[[ -5  20 -19 -11 -13  10  -6 -18  26]
 [-17  -6 -17 -20 -17  41   9   1  35]
 [-22   4  24   5   5  24  11   3  33]
 [ -9  42   3  -3  27 -27 -11   9  15]
 [ 26 -26 -16 -14  -5  26  36  23   5]
 [  4  15 -31 -20 -14   0   4  -4  14]
 [ 47 -31  -2  15   7  32  21   1 -23]
 [ 15  -9  11  31  10  22  18  10  11]
 [ 18 -11 -12   1  -3  22  43  17   1]
 [-30  41  14   5   3 -28 -14 -16  42]
 [ 19 -16   5  10   6  -5  30  18  -2]] -> 18

[[334 569 246 605 257 387 585]
 [711 363 707 438 761 505 395]
 [262 349 387 647 262 432 246]
 [464 350 277 397 315 601 342]
 [714 741 542 238 686 264 269]
 [746 404 258 314 512 379 341]
 [665 524 759 353 629 357 258]
 [379 472 318 768 298 433 658]
 [425 420 400 562 366 544 341]
 [336 664 655 371 443 595 410]
 [478 513 557 434 473 391 277]] -> 425

[[111 111 107  95 105 130  36 115  82  41 179  86]
 [ 74 221 135 174 137 138 109  97 149 226 141 150]
 [ 83  73 131  49  65  29 119 154 174  59  79 127]
 [ 31  80 174 124  49  10  54 143 145 121 121 130]
 [ 66 106  52  52 146  51  58 101  56  33 202  93]
 [170  78 191  93 202 128 211 149 155  27  94 163]] -> 31

[[5 5 3 7 4 7 8 7 5 5]
 [5 5 6 4 6 4 1 4 4 6]
 [6 5 4 7 8 6 4 6 5 6]
 [7 5 4 7 7 6 5 7 4 7]
 [6 5 4 6 7 6 4 6 5 6]
 [4 5 5 7 5 6 9 6 5 5]
 [6 6 5 7 6 7 8 6 6 5]
 [6 6 5 6 6 7 6 5 6 5]
 [6 5 8 4 6 4 4 4 5 6]
 [4 5 6 6 4 5 8 5 5 5]] -> 6

[[113 115 130  80  97 124  88 127 110  83 100 124 106  96]
 [117 112 104 175 108 109 156  97 146 193 130  94 119 144]
 [131 131  99 116 114 137 139 140 125 130 152 124 144 138]
 [115 102 125 164 122 124 108 117 139 123 100 127 106 157]
 [125 133 112  86 149 153 111 116  83 112 167  92 128 102]
 [ 91  91 132 156 100 111 155  98 147 153 130 109 188 150]
 [117 119 124  76 118 102 123 137 124  67 104 121 121  79]
 [ 86 118 137  92 132  89 120 142 115  95 144 136 102 131]
 [150 115 131 100 105 122  68 132 112 103 121 123  61 116]
 [111 126 144 139 105 109 141 104 110 111 166 142 109 121]
 [124 121 116 100 114 101 110 171 170  87 121 143  99  94]
 [148 129 141 121 143 162 111 128 151 139 129 108 102  74]] -> 111

[[4089 4411 4055 4577 5051 4858 4800 3562 5161 4825 5649]
 [5841 4682 4813 3396 8183 5469 6173 5126 6714 6094 6497]
 [5104 5329 4961 5267 4864 4598 5022 6399 6073 5395 5917]
 [5205 4937 4539 4835 4815 3823 4791 7427 6849 6032 6485]
 [4634 6087 5431 7190 2115 4316 4231 7110 5164 4760 5152]
 [5306 5175 5411 5004 6684 6492 5975 3163 4788 5194 5220]
 [5764 5441 5842 5117 7185 6878 6329 3389 4849 5403 5181]
 [6440 4524 4898 2870 9243 5532 6570 5614 7326 6818 6908]] -> 5306

[[34 74 52 57 75 37 26 28 24 68 10 60 24 27 52]
 [49 43 60 70 69 62 32 76 45 31 37 48 63 11 26]
 [98 46 33 50 72 47 25 46 42 76 50 24 62 58 53]
 [30 51 36 56 24 23 39 56 27 43 35 43 85 36 64]
 [63 29 24 38 36 36 85 79 67 93 23 66 34 26 48]
 [63 20 38 30 63 73 35 62 24 40 57 36 56 80 57]] -> 30
---
[  0.6  44.0 -43.6  42.2  51.3] → -43.6

[[-20.8   0.5  40.7  -2.0  -7.3]
 [ 15.8  21.2   5.9  -2.0 -11.1]] → 40.7

[ 18.2 -33.8 -44.3  16.7 -17.9] → -44.3

[[ -2.2  -4.2  22.4 -41.3 -13.9]
 [ -1.0  -3.5  11.2 -23.0  -7.8]] → 22.4

[  2.4  -2.0 -40.2   1.0  29.5] → -40.2

[[-49.7  -1.8 -15.1 -44.3  48.5]
 [  2.8   2.0   2.4  -0.8   0.0]
 [ -1.4  -1.2  -4.3   1.9   0.7]] → -15.1

[[  0.7   0.5   3.5   3.3  -3.0]
 [ 41.1  27.8 -21.5  54.1  14.2]] → 3.5

[[-43.5  16.0   9.2 -18.7  46.3]
 [-53.5 -21.5   8.2 -51.3 -53.2]
 [-41.1  15.6  11.7 -11.9  33.6]] → 9.2
---
[[-29.4  32.6  -8.3 -37.0 -24.9 -48.0]
 [-37.5 -28.8  24.3  38.2 -21.7  29.9]
 [-29.8  -5.2  10.5  45.6  -5.8  10.9]] --> -21.7

[[ 25.5   3.9   5.0 -10.1  27.6  -8.5]
 [-23.7 -12.8 -12.7  26.9 -13.7  55.6]] --> 27.6

[[-23.6  43.1  18.3  -9.5  33.4]
 [ 10.6 -54.7 -28.6  47.2  -5.7]
 [-10.7 -15.9 -10.9   2.7   7.8]] --> 47.2

[[  8.4 -14.4 -54.9 -26.8   3.0 -34.7   1.0]
 [-48.1  12.4  39.4 -34.0 -24.8 -34.7  -9.2]] --> -34.7

[[-21.3 -26.8 -28.5  -5.8 -18.0  -9.0   5.1]
 [-10.1 -34.9 -31.0  20.6  14.2   7.1 -26.1]
 [-30.6  18.2 -47.3  -7.3  -8.3  -7.9  -1.0]] --> 7.1

[[  2.0  -0.3  21.8   7.9]
 [-34.6   2.1   7.9 -21.9]
 [-16.0  11.1  47.9 -28.3]] --> 7.9

[[ 19.9 -31.9   0.3 -23.5  21.8 -24.3]
 [ 14.0 -37.3  41.0 -20.7  21.2 -28.6]
 [ 17.8 -30.1  -7.3 -15.7  13.4 -16.6]] --> 21.2

[[ 21.2 -35.7   4.2  39.1  18.9   1.6]
 [ 17.7  15.4 -53.3 -14.7  -7.1  -3.2]] --> 18.9

[[-34.6  -5.8 -28.5 -15.3   2.9  25.3 -19.9]
 [-35.8  14.4 -34.8  15.8   3.3 -40.9   3.0]] --> 25.3

[[ 37.8  23.8 -44.8  21.4]
 [-34.5   0.0  10.4  31.1]
 [ 40.7  16.4 -45.7  39.5]] --> 10.4
---
Input: [  3.8  -2.8 -51.8   8.2   2.5]
Output: -51.8

Input:
[[ 18.0 -10.6  35.7  -2.1  15.0]
 [ 12.6 -23.6  34.6   0.8   9.6]
 [-48.7   7.1 -16.3  18.8 -48.4]]
Output: 34.6

Input: [ 26.3  30.9 -41.8  -3.6  14.2 -35.0   8.3]
Output: -3.6

Input:
[[ 26.8  35.6 -48.9  20.0   6.2  -0.6  -2.9]
 [ 23.9  13.6 -36.2 -25.3  21.2   6.5 -33.4]
 [ 28.0  26.0 -47.6  -5.2  12.4   5.5 -18.1]]
Output: -25.3

Input: [ 34.6 -48.1 -49.4 -34.6 -38.9 -22.4 -53.1]
Output: -34.6

Input: [-53.0  27.1  20.8  23.6   5.3  -3.2  26.2]
Output: 23.6
---
[  5.3   1.6 -41.7 -21.2] --> 1.6
[  4.2  52.7  -5.4 -10.5] --> 52.7
[ 18.9 -20.8 -29.5  46.3] --> -20.8
[ 48.4 -41.2 -28.7  23.8] --> -41.2
[36.3 20.7 18.3 39.1] --> 20.7
[-16.1  41.6  13.5 -35.6] --> 41.6
---
[ 12.8  37.4 -21.0 -41.1   4.3]	-21.0
[ 31.6  -7.1 -15.7 -11.8 -39.7 -53.7 -24.2]	-11.8
[ -4.3  -1.6  54.4   8.3  11.2  38.4 -35.0]	8.3
[  5.5  52.2  44.5  -4.2 -41.9]	44.5
[  4.0 -11.9  -7.7  41.9  -9.5]	-7.7
[ 44.4  18.5  22.9  25.9 -19.1  46.9  37.4]	25.9
[ 33.9  -9.8  53.6   8.2 -16.8]	53.6
---
[ 31.2  14.2 -31.8  51.3]: 31.2, 51.3

[-33.2  36.3 -36.2 -12.2 -39.1 -23.4 -33.9]: -33.2, -33.9

[[-12.2 -22.5 -40.7  27.5   9.1 -32.8]
 [ -9.1 -14.3 -12.2  10.5  18.9 -19.2]]: -12.2, -19.2

[-12.2 -23.3 -17.2 -28.4  41.3]: -12.2, 41.3

[[ 19.7 -25.9  18.3 -25.3   8.0 -26.8 -22.5]
 [-26.4 -24.6  40.1  26.6 -50.6  -6.9  13.7]
 [ 25.6 -28.8  -9.1 -24.2  24.5  -2.6  -1.5]]: 19.7, -1.5

[ 51.6 -49.1 -40.1 -53.6 -51.5]: 51.6, -51.5

[  2.2 -21.7  34.5 -43.8  17.8]: 2.2, 17.8

[-29.2 -45.6  40.8  15.9 -48.3]: -29.2, -48.3
---
[[ -1.5 -30.1  -8.8  10.2  23.5 -45.2  48.3]
 [-35.6 -24.1 -37.0 -51.9   7.7  21.1 -30.5]
 [ -8.4  -7.6  14.2   1.4  -6.0 -11.2  15.4]] ==> 14.2

[[ -1.9   8.8 -31.4  -0.8 -15.6   6.9]
 [-42.7 -29.4  12.4 -22.5 -27.8   9.4]
 [  9.4 -20.4  -1.8  34.6 -19.2  10.3]] ==> -1.8

[[ -1.7 -33.2 -15.3  -4.1  23.2 -23.1]
 [  7.4 -39.3 -24.6 -12.8  17.5  -6.7]
 [ -6.9  26.8  17.7   7.1 -22.6  13.4]] ==> 17.7

[[ -3.5  16.8 -17.0  13.5  32.6  38.5]
 [ 27.2 -11.3  11.5 -17.0 -13.2 -14.8]
 [  9.7  29.7 -41.5 -43.7  -7.1 -34.4]] ==> -41.5

[[-17.7  -5.8  14.0  24.0 -19.4  16.7]
 [-27.0 -41.0  29.2  19.0 -34.0  21.9]
 [-18.1  -7.0   0.5  22.1 -24.5   0.5]] ==> 0.5

[[ -1.1  25.0   1.3  17.2 -15.1  -3.0]
 [  0.7 -32.2  10.0 -11.4  19.3  -2.9]
 [ 12.4 -21.9  19.2  52.6  15.8  28.7]] ==> 19.2
